Each row has a hidden value. The values are split into ranges, and the tier after each row names the range that its value falls in. Each part has its own value, ranges and names.
[-112  -59  -28 -210  -93   25  -65  -38  -54  -18   47   27   11  -32
   89   59   11   31  103   98   84   -2  -69   66  -84   49   10 -102
 -105   34 -108  -49  -34   35   20  131  -29] : V
[-146  -58   42  -96 -119   33 -151   -3  -62  -40   64  144  -20  -40
   77   15   78   77  332  209   95  -35  -53   90  -77   34  -92   56
  101  -32   45    2  -61   58   27 -138  -31] : K
[ 231 -175   39  -70 -497    3  -67 -141  115   27  110   44  -55  247
   63 -170 -150  222  188   64  -64   15   70  -50 -171  266 -156 -158
   -1 -134 -336   26 -181  600 -190  190   69] : V
[ -77   12   -9 -103  -12  -10  -93   17  -95  -20   31   81  -90   20
   27   41  -21    5  159   22  127  -36    1   29  -58   56  -67   21
  -32   55   23   84  -53   85  -52  -47   68] : W
[ -53   47  -66 -158   10  -42 -101   -8 -176  -13   84   14  -69  -46
  -31   81  -18  -33   32  -48  111  -13  -46   81  -76   68  -30  -42
 -126  130  -21   14 -102   41  -72   64   52] : X
[ 212  -75   51   65 -291  -40  138 -127  348   52  234  332 -124  281
  184 -129  -90  147 -195 -340  123  -63   64   -1   68 -321  -50   -2
  237  -69   88  -12 -143  154 -124  -33  191] : C
[  91  145  -69   -2 -111 -165  -22  158  205  -28  106  141 -196  -14
  131  147   19 -156  -53 -127  402   -5  168  -92   67  -47   41   53
  191  -38  336   39   32   86 -102 -306  273] : K
[-115  -11  -15 -141  -14   36  -64  -52  -97   20   35   31  -10   -4
   -3   48   14    9   47   38   66  -50  -63   40  -74   22    9   -5
  -65   73  -48   25  -58  -16  -33   75  -12] : X
[ 117 -110  112 -114 -384  154  -92 -243   40   55   68   91   52  365
  -13 -151 -151  256  147   54 -141  -78   28  -70 -212  217 -170 -140
  -39  -66 -383  136 -236  483 -173  226   47] : X
[ 250  -65 -162  287  -95  -45   -4   -7 -144  -25  -73 -201 -162  -71
 -384   -1   94   -8 -262  -37  -79  153   65  144  -50 -364  130    3
   42  168   82    6  -59 -170 -188   45 -221] : X
[-102  -46  -16 -157  -94  -13  -80   14  -22  -52   50   86  -56  -20
  128   55    1   24  187   87  134    9  -15   62  -53   44  -52  -66
  -35   -2  -19  -19  -27   97   36    8   26] : C
[ 127  128 -129  -34 -152 -197  -38  218  202  -81   75   54 -188 -109
  140  207   55 -191  -52  -38  440   83  182  -57   54  -50  102  -47
  142  -36  326  -36   86   62  -79 -277  224] : Q
[ -23  -72  -17 -198 -165   21  -40  -70   14  -19  100   83   12   34
  119   24  -16   78   49   26   79    6  -58   83  -78  -18   -3 -149
  -76   26 -120  -70  -76   78  -13  146    6] : Q
[ 301 -207  -38  336 -182   50  142 -212   11   79   34    8 -113  176
 -303 -221   15  206 -366 -230 -237   41  -19  154  -17 -569   73   58
  134  130  -40   12 -164 -154 -224  176 -225] : W
[ -56  -67  -29 -203 -133   15  -37  -49    7  -11   79   54   16  -12
  113   47    8   45   46   59   99    1  -68   71  -71  -10   34 -126
  -77   28  -97  -79  -40   28   -4  135  -11] : Q
[-168   17 -102 -148  154  130   26  -66 -193  224 -174 -324  152 -169
 -302  113  175 -144 -304  207   28 -139 -160 -146 -137   35  436  160
 -162  194 -105   69  137 -461 -220  240 -223] : Z
[ 218  -86   38   59 -309  -51  151 -108  380   51  231  320 -117  245
  205 -116  -64  134 -208 -312  149  -50   62   -3   77 -338   -9   -5
  253  -83  107  -45 -108  121 -117  -41  176] : V
[ 255  -96   53  148 -165   19  155 -139  215  104  132  277 -127  308
   -3 -196  -78  186 -244 -339   40 -102   33   -7   37 -426   17  117
  204   41   78  112 -125    0 -261  -29  105] : Z
[-150    1  -17 -154   70   43 -100    5 -183    8  -41    4  -33  -23
  -34   57   10   -6  154  108   89  -59  -52   17  -95   81    6   39
 -111  105  -38  106  -11  -28  -62   21  -12] : B
[-254    9  -97 -152  109  128   34  -91 -123  225 -135 -324  188 -226
 -240  148  222 -175 -315  248   26 -132 -184 -137 -110   47  440  147
 -105  130  -86  -24  141 -480 -106  254 -255] : X
[  94  179 -167   80   21 -168 -105  242  -48  -66  -55 -109 -220 -180
 -135  228  101 -251  -54   29  345   81  179  -48    7  -30  126   74
   85   86  354   85   89  -67 -150 -308  112] : W
[ 177   38  -16  -22 -257 -136   62   46  347   -3  208  266 -161  124
  246   29  -46  -14 -108 -235  333  -21  131  -60   77 -151    1  -20
  221  -90  221  -28  -37  173 -108 -185  287] : V
[ -69   -7 -151  -61  112    3   17   22 -208  219 -154 -370   32 -252
 -319   75  165 -178 -239  199   66  -91 -120 -142 -110  115  410  221
 -121  165  -41   51  154 -348 -283  161 -190] : Z
[ -36   54  -76 -163  -17  -69 -111    8 -164  -19  115   25  -76  -74
  -12   90   -6  -43   40  -48  139   -4  -47   94  -72   75  -30  -43
 -102  117    8  -17 -107   49  -72   33   66] : K
[ 130 -123 -148   33 -219 -174   -4   42  -47  136   18 -266 -143 -192
 -134  -55   39  -78  -21  125   56   25  -10  -86  -77  280  151  119
   -5  -29  -87  -62   39  182 -249  122  -63] : C
[ 212 -104  -70   50 -227 -115  -62   13  -96  104    2 -149 -178   17
 -159 -134  -71   38  119   69   11  -10   53  -99 -127  306   -7  106
  -22   -7 -144  112  -52  366 -336   59   33] : B
[ 258 -145   59  124 -326    0  177 -199  341   72  229  318 -106  323
  123 -199  -92  219 -261 -366   10  -53   34   40   56 -424  -43  -11
  237  -52   16  -28 -178  122 -140   60  105] : C
[ -97  -56  -16 -224 -105   41  -51  -73  -38   -2   66   44   31   11
   89   46   -6   49   55   56   66  -19  -76   63  -91   35    9 -120
 -112   42 -138  -49  -60   41    5  168  -15] : V
[-177  -76   16 -115   98  124   -3  -68 -111   -7 -116   32  -30  112
    2   12  -50   64   74   40  -10  -46  -32   24  -64  -85  -11  -33
 -158  103 -126  142   10  -60   24  157  -65] : B
[  42  -22  -98   -2  -98 -146  -94   67 -121   12  111  -24 -147 -175
  -62   20   67  -48   86   33  136   24  -33   87  -38   55   13   95
   52   48  105  -59  -56   46 -130  -82    1] : K
[ -99  -35  -12 -130  -71  -17  -87    8  -52  -39   51   85  -74  -11
   93   42   -8   22  186   64  118   -7  -13   58  -52   56  -69  -30
  -26   11  -10   10  -43  105   12   -7   35] : K
[ 169    2   36   88 -157  -57  104  -54  257   75  173  287 -158  223
  100  -87  -62   63 -165 -312  184 -103   78  -57   72 -256  -15  120
  239  -19  187   82  -94   82 -183 -148  219] : W
[  23   69  -87 -157   72  -46 -105   28 -252   11   38  -22  -89  -37
 -117   68  -32  -37    2  -68  130  -29  -40   56 -102   61   22    0
 -176  204  -16   93  -83   -7 -202   45   68] : Z
[-119  -27  -77 -159  145  -33  -43   28 -256  108   -5  -74  -46 -165
 -100   17   52  -52   37   62  108  -95 -152   21  -76   82  139  167
 -138  169  -15   50   30 -177 -182   68  -52] : Z
[-150   -1   -9 -145   36   31 -105    5 -149  -15  -17   35  -48   -8
    7   58   -4    0  181   90   95  -45  -33   29  -79   86  -41   14
  -88   75  -28   90  -29   31  -23    6   11] : W
[ -78  -73  -30 -194 -133  -16  -74   14   -6  -54   55   60  -31  -44
  153   55    5   34  181  122  136   30  -34   76  -64   51  -18 -116
  -62   -5  -61  -64  -11   97   30   56    6] : Q
[-198    5 -131 -125   93   61   35  -55 -143  230 -119 -363  130 -266
 -257  133  205 -201 -316  220   42 -110 -168 -136 -102  101  436  162
 -113  129  -76  -38  143 -420 -148  249 -234] : X
[-223 -127   63  -95  -18  138  -34  -76  -26  -33  -77  105   -5  100
   92   -9   -6  110  221  154  -14  -38  -34   46  -59  -71  -67  -22
  -33   -6 -103   83    2    4  109   72  -92] : X
[-210 -114   65  -91   51  157  -27  -69  -71  -25 -119  102  -16  136
   48  -22  -28  117  205  126  -18  -58  -27   28  -65  -94  -57    2
  -71   43 -104  155   12  -29   60   70  -81] : B
[ 293 -214   -6  308 -206   68  152 -240   54   75   62   77 -104  239
 -241 -240  -19  242 -345 -264 -238   22  -17  152  -13 -569   29   34
  141  107  -64   19 -189  -98 -201  187 -186] : W

[-120   64 -288   75 -121 -117   54  224  452 -358  528 -291 -249  224
  158    2   10  -48  -59 -298  269   27 -361 -262   62   50   -3  403
   16   -9  138  291 -278  295 -210   93   38] : zum
[-280  -87  -36   32  -50   94   69  207   97 -169  106 -672 -321  102
 -191 -253  -17  -84  127   -8   74 -347  129 -308  201  130  -20   33
  360   73  -78   83  224  362 -256  257  109] : ladig
[-122  717  249  390  315 -490 -161  -66  155   39  -35  -50  629  339
 -164 -165 -211 -580    0  -92 -182 -244 -729  -39  -61   29  293   56
 -654  404 -205 -209  310   36  258  -10  167] : bako
[ 155 -549  -94   64  -13  -17  -30  227   95   46  168  -39  -94  186
  192 -113  119  137  232   97  134  390  117 -205  115  102  116   27
   39   66   69   46  -87   59   82  319   38] : bako
[-213  497 -190  -32   -2  -47  101  -27  162 -181  165 -311 -135  -79
 -203  145 -196 -195 -322 -103  139 -173 -344 -131  145  -30   29  175
  -45  148  168  -68  -93   63 -268 -228   44] : zum
[  37 -194 -382 -127  -81   91  212   -3  115 -229   50  108 -201 -181
  135  234   86  219 -179 -225  405  428  -40  137  -62  -23  -86   82
  154  -65  365   53 -439  -71  -69  -64  -42] : zum
[  24  -94  -28  -49  144 -135  178 -190 -228  137 -359  208  309 -212
 -222   85   97  -47  -65  -83  142  291 -154  328 -104   90   83 -302
   16  160  -10 -312  -21 -249   39 -168   -3] : bako
[ -34 -257 -343 -151  -46  110  161  -37  -72 -100   -3  -22 -198 -236
    0  114   12  268 -146 -102  349  302   92   63   64   40  -93  -19
  243    0  202   50 -203 -105 -119   44  -33] : Zub
[  64   68  106  159    4  -81   25  232  219 -131  223 -209 -173  240
    7  -84  -48 -147   19   68 -109   24 -141 -275  187   27  136   95
 -129  277   -9 -131  -57  107   16  -26   52] : Niman
[ -71 -221  274   20   27   91  -12   89   74 -164 -167   57 -108 -121
   58 -121  -95  187  -22  221  -98  -37  127    4   15  209 -101  -62
 -130   28  -79   56  -56 -121  246  -12   -2] : ladig
[  74 -165 -174  -36  -85   57  219  118   90 -220  103  -85 -278  -11
   11   72   95   92  -84 -167  185  252  -28    5   69   25  -19    3
  224  107  105  -81 -266   32 -105  -87  -19] : Niman
[  96  120  546  252   95 -281  -79  156  312 -198  109  307  100  154
  134 -114 -123  -69  -62  196 -380   18 -357  -86    1  200   69   81
 -652  293 -228  -66 -182 -215  391 -292  -35] : safef
[   9  269  699  354  328 -407 -124  -42  112   78 -413  344  680  174
  -82 -202  -59 -405  132  186 -413  -97 -440  196 -234  186  230 -201
 -757  311 -277 -328  181 -196  573 -178   95] : ladig
[-119  321   55  -68   28   58  -44  -31   68 -153   -9  -52  -66 -152
  -97   85 -316    8 -381  118  -30 -187 -293  -17  150  144  -44   60
 -191   79 -109  -20  -64 -140    8 -293   14] : bako
[   9   28  -43  -64 -124  165  345  131  219 -414  -77 -139 -318  -42
  -53  133  138  -41 -169 -281  141   54 -109  201  -69   23  -80  -33
  299    7  111 -179 -367  157  -98 -316    5] : ladig
[-217  403  -60 -159   44  116  -20 -137  -11  -99 -127 -127  -52 -292
 -196  170 -345  -32 -444  130   72 -237 -250   21  132  104  -55   24
 -106   20   27  -51  -21 -163 -108 -323   32] : zum
[-203  345 -269 -101   82   51  127 -189 -170  -40 -184 -242    1 -244
 -301  123 -186  -85 -291 -105  231  -88 -143   79   96  -30   -9  -88
  140  147  119 -168   92  -69 -192 -108   57] : Zub
[-148  -61  -37  154  142  -64  -38  -38 -104 -116 -184 -155   45   22
  -24 -219  -77    8  141  -45   97  -39   97  -67  -51   73  -39 -113
   33  177  -21   70  271  -27  140  335   82] : safef
[-120  240   87   -2   53   24   34   30  -45  -29  -55 -335 -118  -34
 -284  -44 -183 -179 -148  144  -93 -238 -104 -162  222   89   71  -89
   42  239 -115 -223  165    3 -144 -165   65] : Niman
[-238  183  163  146  199 -157   44  -66 -190  100 -283 -391  158   11
 -408 -237  -61 -329  145   80  -93 -288    8 -114   66   75  125 -255
   54  341 -126 -272  471   39  -71  111  120] : biko
[-145  235  168  288  216 -160 -175  -53   21 -210 -139   37  145   65
   97 -239 -280    0   26   50  -95 -135  -69  -98  -66   62  -53   13
 -407  276  -63  132  242 -159  407  249   70] : safef
[ -53  139  375  198  122 -319  201  -18   97 -170  -69  227  103  -94
 -127  -88   23  -39  -55  -25 -207   78 -165   97  -59   77   -3  -70
 -374  400  -52 -195 -146 -231  223 -253  -76] : ladig
[  95   77  357  200  156 -138 -180  128  134   64  -80   37  227  239
   25 -130 -135 -236   67  279 -257  -27 -249 -132   63  147  219  -48
 -429  219 -176 -196  118  -54  298  -45  103] : Niman
[-130 -190   97  -13  -28  164   30  118   64 -228  -86 -198 -276  -83
    0 -129  -83  148  -11  115    6 -124  177  -91   72  168 -122  -36
  119   13  -40   90    7   28   49   65   25] : ladig
[ 112 -224  313  244   25 -152  -14  289  316 -171  139   22  -55  298
  182 -192   87  -67  216   96 -176  128  -71 -187    2  130  107   67
 -261  189  -55  -24 -122   77  257   70   35] : biko
[-168  303  107  239  193 -280 -225   45  104   98  132 -251  280  242
  -98 -218 -242 -287   59  138  -93 -219 -344 -308  155   98  206  120
 -404  271 -142   10  326   70   87  215  139] : Zub
[  34 -131   74  -51  121 -128   -5 -129    3   40 -305  381  429 -126
   16   99   37  -23 -102  -45  131  227 -394  381 -229  240   52 -154
 -211  -91 -117  -78 -144 -230  203 -213   14] : Zub
[ -52  373  100   26   86 -181   28  -58  178  -60    5  121  179  -70
  -98  157 -145 -193 -280   29  -28   11 -476   60    3   65  104   75
 -395  149   51 -167 -189 -152   41 -376    9] : zum
[ 203 -524 -309  -95  -56  -68  341    7    7  -52   14  309  -45 -154
   93  194  335  252   -2 -273  385  748    7  262 -101   -1   10  -82
  194   48  294 -119 -494 -146  -30  -54  -94] : Zub
[  93 -378  427  141   69 -160  -21  158  145  -40  -92  221  103   90
   94 -173  101   19  182  201 -203  152  -48   -2  -69  265   64 -113
 -267  122 -188  -64  -85 -132  294  -56  -11] : biko
[-177 -406 -343 -351 -108  144  263 -115 -249  -24  -42 -122 -294 -496
 -246  122   49  369 -235  -61  375  175  159  106  150  197 -189 -143
  519  -61   25   60 -152 -181 -407 -120 -102] : Zub
[ -71  112  193  140  149 -133  -30  -61    8 -166 -232  117  190  -14
  -16 -106 -106  -63  -36  -26  -54  -55 -209  122 -133  157  -25 -111
 -225  155 -155  -31   80 -160  253  -55   37] : safef
[ -46 -228 -411 -175 -124   78  264  122   19   56  240 -447 -365  -72
 -218  132  147  -23  -36  -48  328  232   96 -233  274  -41  110   33
  455   94  309 -163 -160  177 -516    9   18] : zum
[-155   41  -61   83   32  -56 -165  110  128  -86  298 -226 -154   50
   65 -141 -278  116  -73  176   28  -91  -54 -384  263  103   -3  234
 -216  155   -4  242   75   -5   18  232   38] : Zub
[  48    8  108   38   34   11   34  144   23   57   12 -251 -115   95
 -165  -39  -59 -172   -5  206 -105   -5  -35 -211  230   58  174  -80
    4  247  -31 -288   63   37  -73  -93   69] : Niman
[ -90  -12 -239   81    4  -24  -23  180  116  -22  213 -518  -78  283
  -77 -132   -9 -209  122 -100  193  -73 -150 -288  176   44  156   97
  206   96   -7   11  171  340 -215  295  152] : bako
[  10 -384  -36 -154  -71  136  103   55  -49 -119  -41   21 -252 -208
   -2   21    4  278 -110   79  118  168  106   29   93  212 -111 -100
  207  -14  -65   35 -169 -151  -58 -105  -56] : Niman
[-287 -208   52  -40   29  109   46  -21 -120 -159 -189 -220 -192 -253
 -126 -198 -110  236   -5   97   71 -191  278  -46   62  197 -196 -110
  181   43  -77  160  164  -62    7  180    6] : ladig
[ -63 -354   25  -52  -76  176  147  103   95 -323  -77   32 -323 -192
  123  -47   19  355  -54   -5  116  125  236   69  -15  139 -213   -9
  130  -37   79  150 -247  -60  132   37  -48] : ladig
[-168  -36  205  115  -28  -11    2  278  230 -138  183 -481 -234  192
 -110 -247  -48 -137  115  135 -129 -301   -7 -347  215  160   61   91
   37  146 -139   14  123  282  -91  108   88] : ladig

New part:
[-460 -214  509 -382 -307  -16  -12  -83 -125  -58  -88  -20  147 -268
  204   26  -44  121  -69 -100 -149 -208   14  137 -545   39   43    1
 -277  231    5  135 -196  -65  -55  249   99] : zib
[ 121 -268   34 -158 -109   12  101    2  796  168   55  329 -365  163
 -441  -17 -321  280  294 -355  184  330   44 -219  -18  -70  121 -206
 -299  -35  141 -246   -9  137  262  490  217] : Balef
[  21  146 -255  394  206  202    4   34  553  128  256   91 -212  171
 -421 -404  -40  152  380 -471  293  637 -221  238   79 -364 -177 -229
  -67   -1 -393 -576 -237  401  130  -89 -245] : mipat
[-162 -314  232 -407 -221 -233 -279  -38  235   17 -133  264   47 -235
 -160   71  -79  156  -80  -26   65  -73  222   52 -236  -89   33  -75
 -252  236  -50  219 -170  -92  145  -28  266] : nof
[-540  -43  401 -340 -153  110  -32  -51  -85   85 -122   45  110 -149
  195 -196  -36  147   69 -102 -105 -269  -79   30 -513   38   63 -104
 -340  185   62  153  -51 -101 -138  259   37] : kimut
[-516 -222   50 -477 -294  150 -220 -117 -265   21 -174  -99   -9 -204
  410   11 -127 -114 -275  104 -234 -346  123 -451 -132  112  -87  262
  -92  -64  432  183  -86 -265 -584  -25  222] : nof
[-430 -222  382 -467 -303   93   40  -99  -86   77 -176   46  190  -83
  165  -22  -69  134  -63  -57 -277 -241   12  -60 -442   59   41   -1
 -236  181  108  122 -113 -114   -7  273   98] : gibo
[  96  -27 -333   80   60 -133 -420   89 -420 -222  -31 -226  226 -135
 -150  191  138 -161 -129   66  -47 -118  257  405  311  -77   55  -10
  414    0 -263  217  -54  -40 -139 -363   -6] : Pobad
[ 362   -5 -519  118  100 -132 -188  215 -210 -103    8  -62   97   95
 -441  274   44   62  127 -190 -122  200  371  204  493  -81  145   -9
  577  -67 -170 -148  -13   12  171 -116 -101] : zib
[-567  404  -65  354 -186  295 -117   36 -316  -59  109 -242  -26   54
   -4 -275  -30  -11   77 -287 -117 -112 -357  264 -335  -88  -70  -97
 -194   66 -187 -175 -214  344 -195   -4 -227] : Pobad
[-337   29  221 -130 -328  186  233  -97 -178   -4   78 -228   55  101
   75 -224   67  207  101 -411 -207  191  -17  260 -338  -40   39  -60
   -5   65  -64 -416 -328  365  -11  414 -323] : Pobad
[-102 -497  453 -636 -115 -364 -287 -125  319    9 -136  280  174 -411
  -35  -42   96  203  -93   11  223   73  377  264 -284 -175   -9 -111
 -202  331 -211  243 -271 -145  130 -119  198] : zib
[-112 -271  231 -278  -79 -287 -318    5  282  -32  -55  243   40 -346
 -196   44  -31  125    7  -65  231   17  212  232 -213 -148   34 -134
 -226  241 -152  219 -161  -86  113  -78  240] : Pobad
[-676  140  195  145 -215  427    5 -197  -71  -25  157 -300  -64  -28
  313 -466  -14  -64  -59 -237  -34   65 -458  173 -458 -163 -299    5
 -337   56 -210 -304 -401  370 -411  -68 -223] : zib
[-562  211  151  237 -149  343   12  -74 -235  -86  142 -321   28  -38
  193 -296    1  -53   29 -254  -92  -22 -392  315 -410  -99 -145  -47
 -204   66 -228 -208 -273  301 -286   36 -222] : Pobad
[-144  -33  -67  135  419  420  239  146   73   92   78  -52  -26  -65
  161   24 -215  -38  378 -212 -128  115 -265 -305   40   27  -73  122
  105 -154  130 -231  216 -384 -324  197   21] : kimut
[-480 -181  537 -365 -117   82   18  -73 -106   -4 -107  -26  192 -260
  281  -61  -32   75   23  -37 -111 -299  -86  133 -540   68   72  -73
 -304  196   20  246  -31 -189 -158  296  111] : kimut
[-142 -366   43 -304  182  457  289 -118  165  189  -44  -75  126   24
  340  -82 -124  -72   87  -56 -255  168 -115 -409   64  -13 -204  210
  136 -153  192 -236   35 -341 -354  131   24] : gibo
[  69 -174  -64   94  419  -41 -266  163    7 -114  -18   33  182 -337
  -76  250  -62 -151  114   94   96 -114   -1  180  134  -70   -2  -14
  134   55 -223  326  180 -439 -130 -264  249] : mipat
[-179  255 -362  152 -103  159 -317    7   35   77  -12  -12 -129  307
 -317 -325  -29   65   51 -147   28  -54  -97  102   78 -140    1 -239
 -108   -6 -198  -56  -90  345  -22 -150 -126] : Balef
[-138  344 -404  398  -45   93 -340  110   -2  -10   67  -19 -115  211
 -454 -191  -52   24  125 -213   74  -21 -151  275   69 -166   33 -265
  -83   22 -275  -50  -78  361   71 -160  -90] : kimut
[-497   96  149   31 -220  419   48 -202 -164  -22   63 -353    3  159
  252 -384    9  -56  -59 -148 -133 -106 -351  200 -316  -35  -96 -104
 -214  -16 -137 -136 -205  344 -343  154 -204] : Balef
[-167 -251 -116 -333  166  417  181  -38   41  242 -124   -4  130   79
  261  -79 -123  -34  103  -35 -318   55  -20 -519  138   20 -145  205
  189 -158  285 -171  106 -393 -332   82   18] : gibo
[-135  303 -401  201 -104  -37 -390  111 -121   12    7   39   -8  146
 -426 -212   73  137   67 -234   12   83   71  278   76 -225  -16 -171
   61  119 -336 -144 -235  334  149 -330 -215] : zib
[  69  -50  -82  458  200  394  299   52 -124 -214  244 -451   33   46
   41  228 -145 -214  190 -236 -169  156 -340  260  116   30    2   42
  272 -212 -145 -260   63   45 -218  301  -53] : kimut
[-452   31  318 -132 -175   58  -20   48 -206  -28  -63  -30  117 -168
   64    6  -73  104  102 -161 -149 -281  -85  163 -468   72  142 -101
 -242  167   38  150  -23  -59  -45  327   57] : mipat
[-250  185 -253  147 -155  -18 -410    7   88    7   61   28 -134    3
 -298 -278    8   41    9 -204  192   93    7  225  -23 -229  -72 -172
 -149   70 -195  -85 -263  344  -66 -258  -62] : Pobad
[ 106 -395  227 -188  -57 -133   88   -3  656   39   96  276 -156 -156
 -303   98 -188  243  214 -337  198  448  127   40 -129 -161    7  -78
 -176  110  -65 -257 -197   35  277  271  186] : zib
[ 267 -244 -206  -58  267 -132 -332  175 -123 -149 -146   13  185 -142
 -205  449  -98 -137   -2  212  -58 -327  199   95  332   70  188  -41
  267  -13 -105  510  311 -444  -19 -145  335] : Balef
[ 305  126 -711  343  601   26 -195  466  164  111   26  294 -113  -32
 -499  268 -229   62  495 -233   29  248  129 -350  574 -105   30   74
  411 -139   33 -178  315 -462   50 -242  105] : Pobad
[  77  -42 -167  128   57   69    9    4  481   94  172  123 -161  115
 -371 -238  -35  209  257 -420  180  601   -6  149   81 -305 -136 -124
   12   37 -307 -530 -297  318  195  -54 -181] : zib
[ 355  -73 -514   50  171  -62 -186  158 -144  -50  -21  -37  133  116
 -360  198   58   40   84 -118 -136  225  327  120  521 -119   44   29
  574  -61 -222 -155  -29  -50  128 -250 -108] : nof
[-198 -256  245 -336 -126 -235 -296  -38  308   18  -57  240   -6 -317
 -135  -63  -30  137    4  -90  239   30  204  153 -247 -142   18 -132
 -279  211  -64  167 -183  -45   30  -26  214] : Pobad
[-600   50  156  -33 -382  461   47 -251 -311   -7  -17 -384  189  169
  295 -313   19 -139 -217  -54 -333 -230 -372  198 -381  -26 -154  -33
 -200   29 -105  -51 -261  318 -295   89 -165] : gibo
[-369   47  164 -181 -227  354  292 -160   76  171   67 -138  -62  263
   98 -474   27  243  196 -425 -135  265 -121   38 -290  -70  -18 -124
 -119  -15   22 -509 -256  376  -97  454 -350] : kimut
[ 370 -100 -357  -37  207   61  -44   76 -125  -20  -51 -129  175  274
 -261   79   86   56  129  -74 -161  110  227  202  459  -39  141 -113
  513  -93 -255  -70   98  -12  109  -10 -165] : Balef
[  59  106 -227  543  217  518  334  124 -334 -195  189 -512   51  238
   26  256 -181 -211  227 -215 -359  -18 -417  155  179  125   68   42
  347 -263 -116 -239  196   22 -205  349 -122] : Balef
[-244 -209  541   24  148  285  481   -1  298    7  184  -40   44 -201
  166  -26 -158  151  373 -408  -44  330 -347  145 -488  -61  -81   -2
 -203  114 -154 -383 -117  -83   25  478  -55] : Pobad
